Here is a tiny trained network, its code and every weight. The questions are about switching its units off for an input and a class, where a switched-off unit gives its printed mean instead of its output.

import numpy as np


def w(rows, s, z=0):
    codes = np.array(rows[::2]) - 128.0
    scale = np.full(codes.shape[1], s)
    scale[-1] = z or s
    return codes * scale


def f(y):
    return y / 2 * (1 + np.tanh(0.7978845608 * (y + 0.044715 * y**3)))


def log_softmax(a):
    a = a - a.max(-1, keepdims=True)
    return a - np.log(np.exp(a).sum(-1, keepdims=True))


def net(x, mask):
    res = np.array(x, float).reshape(1, 6) / 4 @ E
    y = f(res @ A[0][:, :-1].T + A[0][:, -1])
    res = res + np.where(mask, y, B[0][:, -1]) @ B[0][:, :-1]
    return log_softmax(res[-1] @ U[:, :-1].T + U[:, -1])


A, B = {}, {}
E = w([
[152,58,178,99,143],'x0',
[106,162,144,111,206],'x1',
[84,162,254,187,118],'x2',
[214,183,129,144,158],'x3',
[79,165,107,177,100],'x4',
[85,122,163,46,83],'x5',
],0.0079)
A[0] = w([
[136,19,181,136,67,245],'neuron 0',
[94,51,73,128,67,228],'neuron 1',
[192,40,29,177,199,224],'neuron 2',
[96,106,201,150,210,189],'neuron 3',
[235,37,181,165,176,157],'neuron 4',
[85,67,201,97,176,130],'neuron 5',
[92,178,197,164,212,154],'neuron 6',
[146,203,32,222,148,128],'neuron 7',
[103,155,155,160,156,180],'neuron 8',
[97,149,228,116,178,133],'neuron 9',
[217,104,149,173,84,206],'neuron 10',
[112,151,242,108,162,157],'neuron 11',
[86,132,116,40,224,223],'neuron 12',
[172,76,229,75,2,157],'neuron 13',
[100,86,113,53,201,191],'neuron 14',
[97,166,207,112,197,167],'neuron 15',
[125,144,116,135,26,243],'neuron 16',
[54,177,118,137,50,167],'neuron 17',
[109,76,106,124,83,223],'neuron 18',
[85,71,76,72,171,184],'neuron 19',
[104,83,99,187,47,234],'neuron 20',
[113,147,27,49,200,210],'neuron 21',
[196,127,174,73,78,145],'neuron 22',
[132,128,201,134,163,60],'neuron 23',
[77,109,62,110,181,226],'neuron 24',
[120,187,14,200,212,105],'neuron 25',
[94,177,96,123,127,101],'neuron 26',
[126,64,69,84,79,252],'neuron 27',
[63,93,44,119,199,237],'neuron 28',
[186,25,207,149,143,205],'neuron 29',
],0.0086,0.0036)
B[0] = w([
[56,216,147,49,134,221],'neuron 0',
[56,60,189,84,55,206],'neuron 1',
[28,231,156,149,85,255],'neuron 2',
[106,170,87,243,189,202],'neuron 3',
[153,228,29,68,198,205],'neuron 4',
[71,168,91,210,140,187],'neuron 5',
[87,116,87,191,182,213],'neuron 6',
[83,156,160,191,176,224],'neuron 7',
[56,91,124,183,151,173],'neuron 8',
[111,88,33,190,211,200],'neuron 9',
[69,155,172,54,103,185],'neuron 10',
[75,99,67,209,214,211],'neuron 11',
[148,74,188,246,49,209],'neuron 12',
[65,214,64,42,173,223],'neuron 13',
[110,109,193,206,27,195],'neuron 14',
[89,47,39,241,209,200],'neuron 15',
[149,69,183,86,54,192],'neuron 16',
[178,154,168,34,97,194],'neuron 17',
[96,115,168,78,84,181],'neuron 18',
[136,81,199,145,13,195],'neuron 19',
[68,57,219,50,2,198],'neuron 20',
[189,179,190,162,81,237],'neuron 21',
[159,122,77,57,206,167],'neuron 22',
[106,159,66,221,182,148],'neuron 23',
[174,152,204,228,67,197],'neuron 24',
[152,191,131,179,216,225],'neuron 25',
[223,146,71,167,172,141],'neuron 26',
[90,89,174,47,74,221],'neuron 27',
[163,140,218,219,88,216],'neuron 28',
[93,229,81,106,179,208],'neuron 29',
],0.006,0.0067)
U = w([
[199,77,67,103,138,4],'0',
[171,169,152,149,112,21],'1',
[180,119,101,56,169,113],'2',
[181,123,140,100,99,120],'3',
[135,255,82,136,205,151],'4',
[84,130,85,206,186,100],'5',
[83,201,93,60,123,119],'6',
[99,89,175,128,71,234],'7',
],0.0087,0.0031)

Each question gives the input, the list of numbers given to net, and the class t.
The units are the neurons (one row each of A and B). Each row of codes is followed by its name. A weight is (code - 128) times the scale printed after its matrix; where a second scale follows, it is the last column's (A, B and U).
mask holds one flag per neuron, in row order. A switched-off neuron (its flag False) gives its mean, the last column of its row in B, instead of its output. The means were averaged over made-up inputs and are rounded, as every weight is.
A unit's drop is (log p(t) with every unit on - log p(t) with that unit switched off) / (log p(t) with every unit on - log p(t) with every unit switched off).
The circuit of an input: a set's keep is (log p(t) with only the set's units on - log p(t) with every unit switched off) / (log p(t) with every unit on - log p(t) with every unit switched off). Starting from the 12 units with the biggest drops (on a tie, the unit counted first), units are removed one at a time, each time the one whose removal leaves the highest keep (on an exact tie, the one counted first), for as long as the keep stays at least 0.8.
units of the circuit, in order: the units of the circuit, biggest drop first
unit that matters most: the unit with the biggest drop
k most important neurons: the k neurons with the biggest drops, biggest first
drop of u: that unit's drop, to one decimal
input [-7,4,-8,1,-8,-2], class 7: units of the circuit, in order => (neuron 19; neuron 12)
input [5,1,7,3,-6,-5], class 4: units of the circuit, in order => (neuron 4)
input [8,5,1,4,0,1], class 5: units of the circuit, in order => (neuron 15; neuron 11)
input [8,-4,-7,6,2,-7], class 6: units of the circuit, in order => (neuron 10; neuron 2)
input [-2,4,4,7,-6,2], class 5: units of the circuit, in order => (neuron 15; neuron 11; neuron 9)
input [7,-3,-1,6,4,-5], class 6: units of the circuit, in order => (neuron 10; neuron 2)
input [7,-2,-7,4,-8,-3], class 6: 2 most important neurons => (neuron 2; neuron 4)
input [8,2,3,2,-1,-8], class 4: 2 most important neurons => (neuron 4; neuron 29)
input [8,-6,3,-8,5,-6], class 6: 2 most important neurons => (neuron 0; neuron 29)
input [3,-2,7,8,-1,-2], class 4: 3 most important neurons => (neuron 4; neuron 29; neuron 12)
input [-4,8,0,1,4,-1], class 5: drop of neuron 4 => 0.2
input [-6,-2,0,8,3,6], class 3: drop of neuron 1 => -0.1
input [7,-1,-4,8,5,4], class 6: drop of neuron 0 => -0.1
input [2,5,-5,4,-5,-3], class 1: unit that matters most => neuron 12
